Here is a tiny trained network, its code and every weight. The questions are about switching its units off for an input and a target symbol, where a switched-off unit gives its printed mean instead of its output.

import numpy as np


def w(rows, s, z=0):
    codes = np.array(rows[::2]) - 128.0
    scale = np.full(codes.shape[1], s)
    scale[-1] = z or s
    return codes * scale


def f(y):
    return np.maximum(y, 0)


def softmax(a):
    e = np.exp(a - a.max(-1, keepdims=True))
    return e / e.sum(-1, keepdims=True)


def log_softmax(a):
    a = a - a.max(-1, keepdims=True)
    return a - np.log(np.exp(a).sum(-1, keepdims=True))


def net(x, mask):
    ids = ['Σαβηξπτ'.index(c) for c in x.split()]
    T = len(ids)
    res = E[ids] + P[:T]
    u = 0
    for l in range(2):
        r = res
        for j in range(2):
            rows = slice(2 * j, 2 * j + 2)
            q, k, v = (r @ M[l][rows].T for M in (Q, K, V))
            z = softmax(np.where(np.tri(T) > 0, q @ k.T / 2**0.5, -1e9)) @ v
            o = O[l][rows]
            res = res + np.where(mask[u + j], z, o[:, -1]) @ o[:, :-1]
        u += 2
        y = f(res @ A[l][:, :-1].T + A[l][:, -1])
        res = res + np.where(mask[u : u + 8], y, B[l][:, -1]) @ B[l][:, :-1]
        u += 8
    return log_softmax(res[-1] @ U[:, :-1].T + U[:, -1])


Q, K, V, O, A, B = {}, {}, {}, {}, {}, {}
E = w([
[127,105,193],'Σ',
[2,47,72],'α',
[97,89,87],'β',
[146,194,122],'η',
[80,181,165],'ξ',
[143,91,180],'π',
[74,158,123],'τ',
],0.02)
P = w([
[2,182,236],'0',
[167,69,123],'1',
[150,172,98],'2',
[159,41,143],'3',
[189,110,120],'4',
[149,85,246],'5',
],0.006)
Q[0] = w([
[59,100,97],'L0H1',
[2,46,119],'L0H1',
[86,193,192],'L0H2',
[80,142,96],'L0H2',
],0.008)
K[0] = w([
[3,219,247],'L0H1',
[46,96,108],'L0H1',
[138,243,68],'L0H2',
[95,217,27],'L0H2',
],0.0062)
V[0] = w([
[52,9,93],'L0H1',
[141,153,188],'L0H1',
[2,225,108],'L0H2',
[236,107,131],'L0H2',
],0.0078)
O[0] = w([
[191,187,105,237],'L0H1',
[101,165,166,113],'L0H1',
[192,55,194,254],'L0H2',
[2,87,49,14],'L0H2',
],0.009,0.0088)
A[0] = w([
[199,140,125,220],'L0N1',
[135,254,117,121],'L0N2',
[150,149,61,6],'L0N3',
[148,158,106,23],'L0N4',
[179,119,160,178],'L0N5',
[136,105,52,122],'L0N6',
[80,185,116,3],'L0N7',
[141,92,203,8],'L0N8',
],0.0091,0.0027)
B[0] = w([
[144,1,50,249],'L0N1',
[110,85,77,149],'L0N2',
[116,77,150,131],'L0N3',
[103,111,142,131],'L0N4',
[107,74,136,254],'L0N5',
[148,140,147,139],'L0N6',
[183,93,102,128],'L0N7',
[113,175,130,211],'L0N8',
],0.008,0.0088)
Q[1] = w([
[161,47,190],'L1H1',
[198,95,108],'L1H1',
[172,151,107],'L1H2',
[101,2,143],'L1H2',
],0.0083)
K[1] = w([
[106,163,255],'L1H1',
[122,185,193],'L1H1',
[172,169,151],'L1H2',
[135,159,231],'L1H2',
],0.0071)
V[1] = w([
[132,168,254],'L1H1',
[167,44,86],'L1H1',
[31,121,52],'L1H2',
[119,78,98],'L1H2',
],0.012)
O[1] = w([
[3,133,87,230],'L1H1',
[204,18,159,165],'L1H1',
[149,98,9,5],'L1H2',
[175,201,81,132],'L1H2',
],0.0061,0.021)
A[1] = w([
[92,4,67,181],'L1N1',
[13,254,128,66],'L1N2',
[243,118,106,89],'L1N3',
[214,139,183,154],'L1N4',
[154,181,110,188],'L1N5',
[177,201,34,5],'L1N6',
[141,185,180,136],'L1N7',
[116,190,155,144],'L1N8',
],0.0084,0.0027)
B[1] = w([
[166,139,201,240],'L1N1',
[193,54,2,227],'L1N2',
[81,145,159,247],'L1N3',
[183,106,95,254],'L1N4',
[67,116,197,128],'L1N5',
[14,229,95,128],'L1N6',
[192,128,116,170],'L1N7',
[125,54,114,163],'L1N8',
],0.0063,0.0084)
U = w([
[254,210,118,119],'Σ',
[160,124,29,84],'α',
[107,189,183,228],'β',
[128,100,40,7],'η',
[154,234,106,29],'ξ',
[215,136,27,156],'π',
[149,142,56,142],'τ',
],0.0058,0.002)

Each question gives the input, a string of symbols that net reads in full, and the target symbol t.
The units are the heads (2 rows each of Q, K, V and O) and the neurons (one row each of A and B). Each row of codes is followed by its name. A weight is (code - 128) times the scale printed after its matrix; where a second scale follows, it is the last column's (O, A, B and U).
mask holds one flag per unit, layer by layer, with each layer's heads first. A switched-off unit (its flag False) gives its mean, the last column of its rows in O or B, instead of its output. The means were averaged over made-up inputs and are rounded, as every weight is.
A unit's drop is (log p(t) with every unit on - log p(t) with that unit switched off) / (log p(t) with every unit on - log p(t) with every unit switched off).
The circuit of an input: a set's keep is (log p(t) with only the set's units on - log p(t) with every unit switched off) / (log p(t) with every unit on - log p(t) with every unit switched off). Starting from the 12 units with the biggest drops (on a tie, the unit counted first), units are removed one at a time, each time the one whose removal leaves the highest keep (on an exact tie, the one counted first), for as long as the keep stays at least 0.8.
circuit, biggest first: the units of the circuit, biggest drop first
k most important neurons: the k neurons with the biggest drops, biggest first
top k neurons in layer l: the k neurons of layer l with the biggest drops, biggest first
heads that matter: for each layer, one digit per head in row order, 1 if its drop is at least 0.15 and else 0, layers parted by /
drop when u is switched off: that unit's drop, to one decimal
input τ η τ η, target β: circuit, biggest first : (L0H1; L1N2)
input ξ Σ π, target η: circuit, biggest first : (L1H1; L0H1; L1N2; L0H2)
input α α ξ, target Σ: heads that matter : 11 / 10
input α α τ Σ, target Σ: heads that matter : 10 / 10
input ξ τ α π, target η: 3 most important neurons : (L1N2; L0N8; L0N1)
input α α τ π α, target Σ: heads that matter : 10 / 10
input τ τ π β, target β: heads that matter : 11 / 00
input α α β, target Σ: heads that matter : 11 / 10
input α τ π τ, target Σ: circuit, biggest first : (L1H1; L0H1)
input α τ τ τ β, target Σ: top 2 neurons in layer 1 : (L1N1; L1N2)
input τ ξ τ α, target β: heads that matter : 01 / 00
input ξ ξ τ, target η: heads that matter : 10 / 10
input α τ τ τ, target Σ: top neuron in layer 0 : (L0N1)
input τ τ ξ τ π, target β: top 2 neurons in layer 1 : (L1N2; L1N4)
input α α α, target Σ: drop when L1H1 is switched off : 0.3
input τ τ β, target β: drop when L0N6 is switched off : 0.0
input ξ β τ α Σ τ, target η: drop when L1N2 is switched off : 0.7
